The rows lie along a hidden order. The number after each row says roughly how far along it the row is, from 0 to 12. A new part has a new order.
[-14  -4  -5 -29  39  -5  -1  -6   8  16 -20   1   3  12   4   1  21  -3
   0   0  13   9 -17  20   0   7  -4  12  26  -1]
3
[ -2  26  -9   2 -57   6   3   4  -9 -34 -17  -6   2 -27  15  15 -36   2
  -2  12   1  -9   9  -2  19  -5  -9 -10  32  -2]
3
[ 23  13 -38 -14 -23  -3  -5  -3   9  14 -23 -13  26   5  -9   5 -26  10
  -3   5  -1  -4  10  -8  16   4  -6   3  17  -4]
6
[ 59 -15 -60 -10 -38 -11  -8  -4   3  47   7 -21  65  29 -52 -14 -43  27
  -4  -4 -15 -12  50 -47   7   0  -1   3 -14   2]
10
[ 14   4 -20  -2 -46   3  -5   1   3  -9 -18  -8   3 -14  -3  10 -32   5
  -3   7  -3  -2  -6 -10  20  -4  -3  -8   6  -9]
7
[ 11  26 -17  17 -45   8  11   5 -14 -55   5 -16  11 -14   8   1 -47   9
  -4   6  -4 -25  22 -21   9  -3  -4 -14  41  11]
6
[ -6 -23 -12   1 -35  -2  -1   4 -11   5  25  -9   8   7 -23 -11 -29   5
  -1  -2  -1  -3   7 -21   5 -11   0 -14  12  -1]
10
[ 31  26 -10   2 -11   2   3  -4   4 -16 -24  -3  11 -17  13   8 -15   6
  -3   3  -1  -2   6   1   8   6  -4   2  13  -1]
2
[ 22  11 -10  -5  17  -7   0  -8  10  12 -24   2  15   5   4   2   2   3
  -1   0  -2   0   8   1  -5   9   2  12  -2   4]
3
[ 28 -20 -34   6 -64  -8  -2   2 -10  15  18 -18  38  10 -40 -15 -55  16
  -2  -2 -15  -8  36 -48   6 -11   2 -15  -2   0]
12
[  6 -10 -40 -19 -46  -4 -11   2   3  30  -6 -15  24  15 -29   2 -34   8
  -2   4  -3  -3   6 -19  20  -6  -5 -10   7 -10]
9
[ 45  12 -20  10 -23  -6   2  -8   4  13 -17  -5  29   1  -8  -3 -27  11
  -2  -1 -12  -4  34 -21  -5   5   2   8 -17   5]
3
[ 23  23 -30 -10 -37   3  -2  -1   4 -12 -23 -13  20 -16   5  13 -31  10
  -3   9   0  -4   8  -4  24   1 -10  -1  29  -7]
4
[ 26  -7 -39  -1 -67  -2  -5   4  -6  12  10 -18  35   4 -30  -5 -56  15
  -3   2  -9  -8  29 -35  17  -9  -5 -14   2  -6]
9
[-18  48   3   8 -51  12   4   3  -7 -40  -7  -6  -4 -34  34  18 -23  -4
   0  16   6  -7  11  12  24  -4 -14  -9  51  -2]
0
[ 13 -32 -30 -17 -15 -10 -11  -1   2  45   7  -5  29  27 -37  -9 -11   9
   0  -4  -5   1  12 -20   3  -4   3  -3 -17  -5]
10
[ 36  20 -10   9 -32   0   4  -3  -4 -16 -22   0  23 -19   5   5 -29   9
  -3   4  -6  -3  21  -9   2   2  -2  -3  -5   0]
2
[ 24   3 -31  -6 -13  -3  -7  -4  13  18 -17  -8  14   7  -6   5 -18   7
  -2   3  -7  -4   4 -14  12   4   1   2  -2  -4]
7
[  3 -20 -19   1 -37  -2  -1   4 -10   7  22 -12  17   9 -25 -13 -33   9
  -1  -2  -4  -6  15 -25   6 -10   0 -12  13   1]
10
[ 17 -18 -38 -14 -12  -6  -7  -2   3  32   9 -14  33  27 -34 -11 -20  13
  -2  -3  -5  -6  23 -24   6  -1  -1   2   4   1]
9
[ 22 -28 -14  11   6  -4  -2  -2   8  16  16 -11  -4  26 -23 -17 -16   3
  -3  -8 -11  -6  -1 -35  -6  -1  12   1 -23   4]
12
[ 26  -1 -16   5 -13  -3   0  -4   2   6  -3  -5  17   3  -8  -4 -18   7
  -2  -1  -7  -5  18 -18   0   1   3   2  -5   3]
6

New part:
[ 14   5 -10  19  22  37  22  -6 -19 -40  -2  10   6   4  12 -68 -17  -8
  29  -4  24   4  16   9  11  -2  -8 -25]
1
[ -5  12 -25  14  28  36  20 -11  12 -32 -10  -2  -7 -10   3  54   6  20
 -20  10 -36   2   4  35  13   7   4 -44]
6
[-10  -7  -4  -1  -6 -16 -46 -30 -20   8  -6  18  -4 -14  12  27  -1  19
   1  23 -14   2  23   8  12  -7 -12 -32]
6
[-10 -15  22 -18  10  18  19 -64 -22   8  -8 -14  -7 -13   0 -10 -15   5
  23  -2   8   4  38   2 -34  23   0  -9]
12
[-10  14  -6  28  12  51 -25 -20 -16  -3  -8   1   1  10  -6  99  -7  17
 -21   7  -8   8  16   5  20   5   3 -37]
8
[-14   9  77   8  17  39  -3   5 -10 -52  -8   1   0  15   5  38  -8  11
 -31 -12   7  -9  -8  19   7   0   3 -23]
3
[  2  -2  77 -15  11  -6  71 -25  -8 -25 -16 -19  -6 -12   6   3  -3  -1
  20  -5  52   2  -2  -5 -25  -1  -7  -3]
5
[ -9   0  54  12   1  12   3  26 -14 -43 -17   0   7   1   5  31   7  13
 -58   6   3  -5   6  12  29 -10  -2 -14]
2
[ 20  -7  20  11  -7   0  89 -25 -24 -53 -13 -11   8  -2   5 -53 -11  -1
 -29   5  44  13  19   0   1   5   0  -5]
4
[ -3  -5  49   1 -14 -11  51 -40 -15 -24 -19 -15  -3 -16  -1  52   1  19
 -51  18  12   8  14   9  -4  12   4 -12]
9
[  6  10 -21  25  13  45  18 -24 -11 -59 -11   4   0   6   3  38 -17  23
 -25   8 -19  12  14  45  18   7   6 -56]
7
[ 15  22 -15  14   2  10  37 -37   1 -58  -4   3  -6   7   8  18 -14  18
  -3   9  -3  16   6  35   2   3   4 -34]
3
[-16   2  50  11  -9  25 -69 -31 -37  -5  -1  17   0  11   7  27 -24  16
 -15   3   6   3  15   7   6   4  -4 -27]
7
[ -1   4   9  17 -15  28 -32 -31 -36   0  -9  14   7   7  -2  74 -23  11
  10   8  20  16  26  11   3  -3  -3 -29]
7
[ -8   9  33  21  22  50 -21  -3 -24 -43  -9   8   0   7   9  39 -12  16
 -20   2  -7  -2  11  28  20  -1  -3 -45]
6
[-13  15  29   3  -8  24 -79 -13 -12 -25   6  24  -3  21   6  51 -24  18
  -6  -2 -19   1  -3  40   4  -2   2 -42]
3
[ 16  14   5  21  -4  21  45 -38 -14 -86  -4   7   3  20  10 -31 -21  18
 -31   5   5  14  10  36  12   5   5 -36]
3
[ -3   7  -9  15  35  66  20 -26  -6 -29  -7  -7  -4  -5  -2  38  -7  15
  -6   1 -22   3  11  39   7  17   5 -49]
10
[-10 -19  24  16  16  51 -31 -11 -45 -25  -6  13  10   1   8 -42 -18   3
 -19  -3  -2  -8  25  11  21   4  -5 -26]
7
[  0   0 -32   9 -14  31 -57 -63 -30  -1   5  21   0   5   2  20 -32  18
  16  14 -17  16  26  29  -1  10   0 -54]
9
[-15   2  -7 -17  18  -1 -55 -18   6  17  -1  15 -14 -22  13  53   0  17
  39  11 -37  -7   6  27  -5   0 -10 -45]
7
[ -4  11   5  -2  -4  12 -41 -45  -7 -33   6  19  -7  12  11   2 -26  19
   8   4 -23   7   5  44  -8   8   3 -47]
6
[ 10 -16 -49  -2  36  20  47 -20  -4 -12 -11  -6  -1 -31  10 -64  -2   0
  21   8 -15  -4  21  19   7   7  -8 -30]
7
[ -4  12  43  23  27  60  31  20   0 -55  -8  -8   5  18   0   1  -5   4
 -33 -14  11  -7  -6  16  18   2   5 -11]
2
[  9   9   7  17   2   3  21  13 -30 -58 -11  14   6   2  14 -17  -1  13
 -36  14   7   4  17  20  31 -16  -7 -37]
0
[-10   4  40   1  22  19 -23 -14 -15 -25  -6  15  -5  -3  18 -14  -7  13
  17  -1   6  -8   9  -7   9  -5 -11 -24]
5

Part 3:
[ 26 -41 -38  42 -15 -21 -29 -26  -5   0 -33   9   1  -4 -14  -6   6  13
 -27 -20  -2 -10  -1   5   4 -12 -48  -3   0   1 -14 -53 -65  -7  -9  -2
  14  -6  -2   0   6  16  -1 -33 -15 -10  31 -24 -24   9 -11 -18  43 -15
 -16  -7 -14   0 -12  13  15   5   2   1  -5 -12   6  21  -4  21  13  86
   2 -15  -1   3   3  51   2  51  31  -1 -30 -34  16   0 -19  -7   5  11
   0 -53   4  -3  32  -6   9  16   2   7  10  -7 -11 -33 -12]
11
[ 14 -17   2  14   5 -54 -26 -17  -7   3 -57  19  -1  -3  -6  -1 -23 -16
 -17 -29  -1   1   1   9   3  -3  -7  -3  -1  -6 -13 -29 -61 -14  -5   3
  18  -7  -9  -9   0  18  49 -21 -18  -4  69 -53  -6   3 -18 -11  50  -3
 -16 -19 -17  69  11   5  14   1  -2 -10  -3  12   0   4  29 -26   4  43
 -18   7   5   4   3  22   1  12  -6   1   2  -7  17   0 -61  -1  -9   7
  -4 -45   1   4 -14  -4  -7   8  15  -1   0 -19  -7 -14   2]
12
[ 27 -10 -22   8  -2 -32  21  44  -1   7  36 -10  -1 -15 -19   5   6   3
   6  10  -2  -7  -5   3  -2  16 -20  -3   1   9 -16 -12 -14  16   0  -3
   6  22   2  12   7 -22  -9 -26   1  -7   5  -3  -9   0  45 -17  31 -22
 -22  27 -14 -13 -12  -9   1   2   3  -9 -12  -4   3   8 -14  21  35  50
  33 -13  -2   6   2   9   3   9  13   0 -30 -13   7  -1 -19  -6  -6  15
  -2  28   1 -12  28  -1  -1  10   3   6 -11  15  -2 -72   4]
3
[-23  15   1  -2 -16  68   8 -12   1  -3  39 -11  -2   8   1  -1  21  14
   2  18   0  -7   1  -7   0  -5  -1   2  -1  -1   6   8  41   1   5   0
 -15  -5   4  -3  -6  -7 -39  16  16  -5 -42  44   0   1  -1  10 -52   3
  14   3  15 -40 -16   3  -4   2  -2  17   9 -14   0   1 -16  10 -13 -44
   4  -6  -5   2  -4 -15  -4   0   2   1   0  -4 -11   0  52   2  13   0
   6  38   3   4   8   3   6  -8 -13   0  14   5  -1  26  -9]
0
[ -12   35   56  -49   28   34   19  -10   -9   -6   24    0   -1    5
   25   10    2    3  -10    7    1   -3    0   -2    1   13   65    6
   -1   -6    2   47   33   22    8    3   -7   -5   -5   -7   -2    4
   -2   -2    9    4   10   15   26   -5   -2   12  -60   14   26  -15
   24   -2   17   -5   -1  -15   -2   20   15   30   -3  -12    7  -23
  -13 -100  -12   14   -1  -10   -1  -49   -2  -84  -30    0    7   20
    4    0    8    0    6  -10    5   33   -6    3  -15    4   -7  -22
    5   -8  -22  -13    8   25   29]
1
[-16 -22  -5  11  -4 100 -22 -71  -7 -11 -34   9   7  19   2  -5  13  30
 -16 -18   1 -15   1 -11   6 -24  -7   1   0   1  -7 -24 -24 -19  -6   0
   0 -30   7   0  -1  24 -20  -6 -17  -7   3  22  -8   4 -31   1 -31  -1
  11 -18  13 -29 -10  15  13   3   1  40   6  -9   4   7  -6  12 -19  16
 -15 -12  -9  -3  -5  22  -2  10  27   0  -1 -15   6  -1  12   9  33   4
   0 -39   2  -1  20  -3  18   5  11   1  -7   0  -4  54  -3]
8
[ -9 -33 -45  49 -42 -35 -35 -13   1   2 -43   8  -1   3 -14 -11   3  -5
 -10 -27  -1  -2   2   7   7 -18 -62  -2  -1   0 -20 -52 -56 -36 -10   0
   8  -3   0  -1  -5  12   0  -5 -20  -7   4 -19 -25   9 -22  -8  13  -4
 -21  -4 -13  -9 -18  16   6   9  -3 -20 -14 -29   5  14  -6  12  -3  75
 -13 -12   0   7  -1  51   1  70  30   1  -8 -22   4   0 -22  -3  -8   0
  -5 -47   5   4  15  -6  10  17  -3   6  37   1 -13  -3 -30]
11
[ 23 -20 -14  15  15 -96 -29  10  -8   8 -45  15   0  -7  -1  -2 -28 -18
 -16 -21  -1  -9  -1  10   3  -7  -3  -4   0   2  -5 -23 -54 -12  -6   3
  20  -7   5  -4  -1  23  56 -16 -17  -8  47 -56  -7   2 -22 -12  85  -8
 -20 -21 -21  55   3   3  16   2  -1 -31 -10   0  -1   5  15 -13  16  57
 -14   6   7   1   4  21   5  14 -10   0   9  -8  12  -1 -58  -3 -21  13
  -8 -45   2   0  -8  -4 -10  15  22   2  -7  -9  -6 -32   2]
12

Next part:
[  3   4  -6  10  -2   8  -2  -3   3   2  -6  -4 -19  -5  -6 -77   7 -10
  10   6  15   8 -14  12  17 -15]
1
[ 12  -1   2   1 -19  -7  -5  11 -32   4   5  -6  15  -5  10  36  -6   5
   4   5 -11   3  13 -10 -17  10]
11
[-11  -3  -2 -11  28   0  -2 -21  60  -8   8  25   0   8   6  -8   3   1
 -14  -5  29 -17  -4   2  -3   8]
5
[  1   4   1  13  -8   6   7   9 -35   3  -7 -23 -16  -1 -15 -48   3  -3
  12   3 -11  18 -22  11  23 -22]
3
[ -5  -6  -3  -9  12  -1   2  -4  21   1 -11  25  18   1 -12  53   3   1
 -13  -2   6 -20  19  -4 -14  17]
8
[  1  -6   0 -15   3 -11  -8  -5  29  -2   9  20  22   1  21  77  -5   7
  -9  -3   3 -18  27 -17 -34  31]
10
[  8  -3   1  -1 -24  -7  -5  17 -29   8 -11   4  25  -9  -5  83  -6   3
   4   4 -18  -6  27 -16 -29  19]
12
[ -5  -2   5 -14  12  -8   1 -11  18  -7  20   4   3   9  21  39  -6  11
 -10  -8  -2  -8   4  -8  -9  12]
9
[ -8  -3  -2 -12  12  -2   0  -8  34  -3  -1  20  13   5   0  45   0   2
 -12  -4   6 -18   8  -4 -13  15]
8
[  8  -5   0  -5 -15  -7  -9   8 -14   3   0   7  22  -4  10  78  -7   6
   2   1 -14  -7  27 -17 -31  22]
12
[  8   1  18  -6 -19 -16  -1   7 -53  -6  38 -27   7   8  52  48 -19  13
  11  -6 -23  19  -4 -19 -21   6]
12
[-11   1   0  -8  20   2   9 -15  48  -8   9   7  -9  10   0 -10   2   0
 -11  -4   9  -7  -9   6  16  -4]
3
[ 13   1   3   2 -19  -5  -2   9 -25   3   7  -9   6  -3  17  11  -4   2
   8   3  -7   6   3  -9 -12   4]
10
[  6   4   1  15 -25   4  -3  17 -65   7 -15 -25  -4  -8 -19 -12  -1  -2
  14   3 -23  16  -6   4  14 -14]
5
[  6  -1   1  -4 -15  -7  -2   8 -18   3   9  -4  16  -3  24  48  -7   5
   4   3 -11  -2  19 -13 -18  16]
12
[-11   2  -5   2  19  10   8  -6  21  -2 -10   4 -17   2 -26 -49   9  -8
  -7  -1   7  -1 -18  15  21 -16]
0
[  0  -4   3  -7   4  -5   1  -2   3  -2  12   2  10   6  12  41  -3   8
  -4  -6  -4  -2   7  -9 -12  13]
11
[  1  -5   3  -5  -7  -5  -1   4  -5   4   2   5  11  -1   7  50  -6   3
  -1  -1  -6  -4  16 -10 -20  19]
12
[  4   2  13  -9  -6 -11  -2   0 -27  -7  37 -15   1   9  42  34 -16  14
   4  -8 -11  12  -9 -15 -15   6]
12
[ 10  -3   0   3 -24  -5  -7  19 -37   8  -8  -4  17  -8   7  43  -6   3
   7   4 -15   1  17 -13 -20  12]
11
[ -1   3  -6  10   1  11   6   3  -9   4 -18  -4 -15  -5 -23 -66   9  -8
   4   3   2   9 -14  15  23 -17]
1
[ -8  -3  -3  -8  24   0   3 -13  41  -6  -1  16   0  10  -5  12   3   1
 -16  -4   9 -12  -5   3   7   3]
4
[ 10   2  -3  10 -21   1  -5  10 -28   5  -7 -11  -4 -10  -2 -23   1  -4
   9   7  -2   8  -2  -1  -6  -1]
6
[ -9   3   0  -2  22   3   6 -22  33  -9  17   2 -22  10  16 -69   3  -4
  -3  -3  22   4 -32  13  25 -18]
0
[ -1  -2   3  -6  -5  -6  -2   3  -1   0   9   2  16   0  10  50  -6   6
  -2   0  -5  -3  10 -13 -19  16]
12
[-17   2   9 -10  26  -2  11 -16  24 -11  24  -9 -17  18  12  -7  -1   9
 -11 -10  -2   4 -25   5  25 -12]
3
[  3  -2  13  -9 -16 -14  -4   8 -29  -1  31 -11  17   5  40  85 -16  13
   5  -2 -16   3  11 -24 -30  19]
12
[  5   0 -15  14  -7  10  -6   5  10   7 -27   8  -9 -14 -31 -69  11 -13
   6  11  19  -2  -4  16  10 -10]
1
[  6   4  -1  13 -14   5  -1   8 -27   4  -7 -18  -7  -7 -13 -62   1  -7
  11   4  -7  14 -13   7  10 -14]
3
[ -6   4   0   2  21   7   4 -17  27  -6   9  -1 -24   4  -4 -77   7  -5
  -3  -2  19   7 -26  15  23 -22]
0
[  5  -4   8 -12 -11 -12  -5   4 -16  -2  28   0  22   4  29  81 -12  10
   0  -1  -7  -6  19 -23 -32  25]
12
[ -3  -2   3 -14   8 -10   0  -7  16  -5  15  10  10   6  21  55  -9   8
  -8  -6   1 -12  14 -11 -16  19]
10
[  4   0   5  -6 -10  -6  -1   6 -15   0  13  -1  10   1  18  50  -7   7
   3  -1  -9  -1  12 -10 -16  14]
12
[  2  -3   8 -14  -3 -11   0  -3  -2  -4  28   4  20   7  36  78 -11  13
  -4  -6  -7  -6  18 -20 -26  22]
11
[ -7  -2   5 -13  13  -6   2  -9  27  -7  16  12   6  10  13  38  -5   5
 -10  -4   3  -9   0  -8 -11  14]
8
[  2  -2   6 -12   1  -8  -1   0   3  -2  18   5  13   5  20  55  -7  10
  -3  -2  -4  -6  14 -15 -23  17]
11
[ -8   2  -5  -6  27   3   3 -18  45  -7   7  12 -10   6   8 -28   7  -3
 -10  -2  18 -10 -17   7  12  -5]
2
[ -2   5  -2  11   1   9   0  -4 -10   1  -6  -9 -18  -2  -9 -76   5  -7
   7   1   5  12 -22  13  21 -20]
1
[  7  -3   0  -2 -14  -5  -3   6 -20   3  -3   2  16  -6   6  47  -3   3
   3   3 -13  -6  12 -12 -16  12]
12
[ -9  -3   5 -10  18  -4   6 -10  19  -9   9   2  -3   9   6  28  -3   7
  -8  -6  -3  -4  -5  -3   9   6]
6
